Below is a small trained network, with its code and all its weights. Each question gives an input and a target symbol and asks what happens when units are switched off, that is, made to give their printed mean instead of their output.

import numpy as np


def w(rows, s, z=0):
    codes = np.array(rows[::2]) - 128.0
    scale = np.full(codes.shape[1], s)
    scale[-1] = z or s
    return codes * scale


def norm(h):
    return h / np.sqrt((h * h).mean(-1, keepdims=True) + 1e-5)


def f(y):
    return np.maximum(y, 0)


def softmax(a):
    e = np.exp(a - a.max(-1, keepdims=True))
    return e / e.sum(-1, keepdims=True)


def log_softmax(a):
    a = a - a.max(-1, keepdims=True)
    return a - np.log(np.exp(a).sum(-1, keepdims=True))


def net(x, mask):
    ids = ['ΘΞΣβελμφ'.index(c) for c in x.split()]
    T = len(ids)
    res = E[ids] + P[:T]
    q, k, v = (norm(res) @ M[0].T for M in (Q, K, V))
    z = softmax(np.where(np.tri(T) > 0, q @ k.T / 2**0.5, -1e9)) @ v
    res = res + np.where(mask[0], z, O[0][:, -1]) @ O[0][:, :-1]
    y = f(norm(res) @ A[0][:, :-1].T + A[0][:, -1])
    res = res + np.where(mask[1:9], y, B[0][:, -1]) @ B[0][:, :-1]
    return log_softmax(norm(res)[-1] @ U[:, :-1].T + U[:, -1])


Q, K, V, O, A, B = {}, {}, {}, {}, {}, {}
E = w([
[149,114,76,176,200,151,190,116],'Θ',
[152,181,152,134,40,28,77,105],'Ξ',
[200,94,87,156,111,111,169,149],'Σ',
[113,167,144,230,54,105,37,106],'β',
[175,80,127,113,129,118,168,176],'ε',
[135,176,143,135,123,87,171,151],'λ',
[176,115,4,113,123,148,134,158],'μ',
[135,143,123,187,99,127,96,186],'φ',
],0.015)
P = w([
[114,140,57,210,129,102,141,172],'0',
[92,44,110,65,118,204,211,164],'1',
[108,146,122,46,138,140,46,181],'2',
[109,141,89,181,91,90,134,173],'3',
[84,94,157,80,129,147,199,119],'4',
[199,146,134,90,114,143,107,169],'5',
[62,123,92,178,160,29,109,142],'6',
[124,85,144,93,112,149,203,106],'7',
[198,149,166,47,157,165,69,140],'8',
[106,108,69,177,111,89,117,143],'9',
[135,91,130,100,110,156,198,84],'10',
[254,118,178,102,154,126,88,142],'11',
],0.013)
Q[0] = w([
[129,135,111,69,91,180,120,166],'H0',
[96,123,10,193,142,1,122,162],'H0',
],0.0098)
K[0] = w([
[68,89,68,81,176,152,157,134],'H0',
[255,186,183,81,172,212,73,92],'H0',
],0.0097)
V[0] = w([
[144,81,101,193,46,147,3,95],'H0',
[81,78,93,86,192,205,173,98],'H0',
],0.0066)
O[0] = w([
[110,7,117,93,147,117,93,61,4],'H0',
[91,116,140,155,210,33,114,120,141],'H0',
],0.016,0.0025)
A[0] = w([
[96,147,85,205,63,165,116,255,108],'N0',
[155,142,155,100,134,191,242,15,123],'N1',
[90,163,57,250,80,97,168,195,88],'N2',
[161,62,159,17,113,155,127,201,201],'N3',
[225,141,117,68,40,19,49,168,254],'N4',
[195,218,165,170,217,51,162,194,212],'N5',
[157,177,8,96,139,187,94,152,207],'N6',
[81,102,59,107,12,65,172,157,138],'N7',
],0.0075,0.0059)
B[0] = w([
[115,138,173,82,87,102,98,110,180],'N0',
[121,122,8,92,57,103,111,244,157],'N1',
[31,140,108,23,104,125,161,67,193],'N2',
[211,203,141,141,153,81,57,87,169],'N3',
[118,119,31,122,255,108,150,152,207],'N4',
[207,74,167,141,116,157,66,169,249],'N5',
[159,154,157,163,151,88,80,142,190],'N6',
[76,127,162,202,101,175,178,60,170],'N7',
],0.0088,0.015)
U = w([
[106,140,114,124,147,24,50,198,4],'Θ',
[219,152,168,135,129,188,84,119,203],'Ξ',
[82,185,105,115,148,135,222,74,168],'Σ',
[153,36,159,117,69,129,180,125,115],'β',
[89,129,147,3,76,80,104,133,43],'ε',
[101,246,163,154,100,194,203,181,156],'λ',
[56,76,109,81,181,196,204,174,198],'μ',
[104,97,148,205,77,163,112,119,133],'φ',
],0.0067,0.0031)

Each question gives the input, a string of symbols that net reads in full, and the target symbol t.
The units are the heads (2 rows each of Q, K, V and O) and the neurons (one row each of A and B). Each row of codes is followed by its name. A weight is (code - 128) times the scale printed after its matrix; where a second scale follows, it is the last column's (O, A, B and U).
mask holds one flag per unit, heads first, then neurons. A switched-off unit (its flag False) gives its mean, the last column of its rows in O or B, instead of its output. The means were averaged over made-up inputs and are rounded, as every weight is.
A unit's drop is (log p(t) with every unit on - log p(t) with that unit switched off) / (log p(t) with every unit on - log p(t) with every unit switched off).
The circuit of an input: a set's keep is (log p(t) with only the set's units on - log p(t) with every unit switched off) / (log p(t) with every unit on - log p(t) with every unit switched off). Starting from all 9 units, units are removed one at a time, each time the one whose removal leaves the highest keep (on an exact tie, the one counted first), for as long as the keep stays at least 0.8.
circuit, biggest first: the units of the circuit, biggest drop first
most important unit: the unit with the biggest drop
top k neurons: the k neurons with the biggest drops, biggest first
drop when u is switched off: that unit's drop, to one decimal
input μ λ Σ Θ, target Σ: most important unit -> N5
input λ Σ Σ λ μ λ Θ Θ μ Σ, target μ: circuit, biggest first -> N3, N2
input λ Ξ λ φ Θ Σ ε, target Σ: circuit, biggest first -> H0, N5, N7
input λ β Θ Θ β φ Ξ Ξ Ξ ε, target Ξ: top 3 neurons -> N3, N2, N6
input λ Σ ε Σ φ Σ Θ, target Σ: circuit, biggest first -> H0, N5
input Ξ λ Σ μ Θ μ λ, target μ: circuit, biggest first -> H0, N3, N6, N0
input Θ Θ Θ Θ β Σ μ, target Σ: circuit, biggest first -> N5, N7, H0
input Σ Θ Θ λ λ ε λ, target ε: circuit, biggest first -> N2, N0, H0
input Σ Σ μ ε, target μ: top 3 neurons -> N6, N4, N7
input Σ Σ Σ Σ ε ε Σ, target ε: top 3 neurons -> N2, N0, N5
input β Θ Θ Ξ ε ε Θ, target ε: circuit, biggest first -> N2, H0, N4, N0
input μ μ φ λ ε Θ φ Σ Σ μ, target Σ: circuit, biggest first -> N5, N7, N2
input Θ Θ μ Θ Θ Ξ Θ ε ε λ, target ε: top 2 neurons -> N2, N0
input λ λ λ μ, target λ: most important unit -> H0
input μ μ Σ Θ μ φ Σ Ξ μ ε, target μ: top 2 neurons -> N6, N5
input φ Σ β Θ μ, target Θ: top 2 neurons -> N5, N4
input Σ β Θ φ λ ε Σ Θ Σ ε, target Σ: drop when H0 is switched off -> 0.3
input λ Θ Σ Θ φ, target ε: top 2 neurons -> N2, N0
input φ Θ μ λ Σ β ε, target β: drop when H0 is switched off -> 0.5
input μ Θ Σ μ ε, target Ξ: drop when N3 is switched off -> 0.3
input λ Θ μ Θ, target μ: top neuron -> N3
input λ Σ Σ β φ, target ε: top 2 neurons -> N0, N2
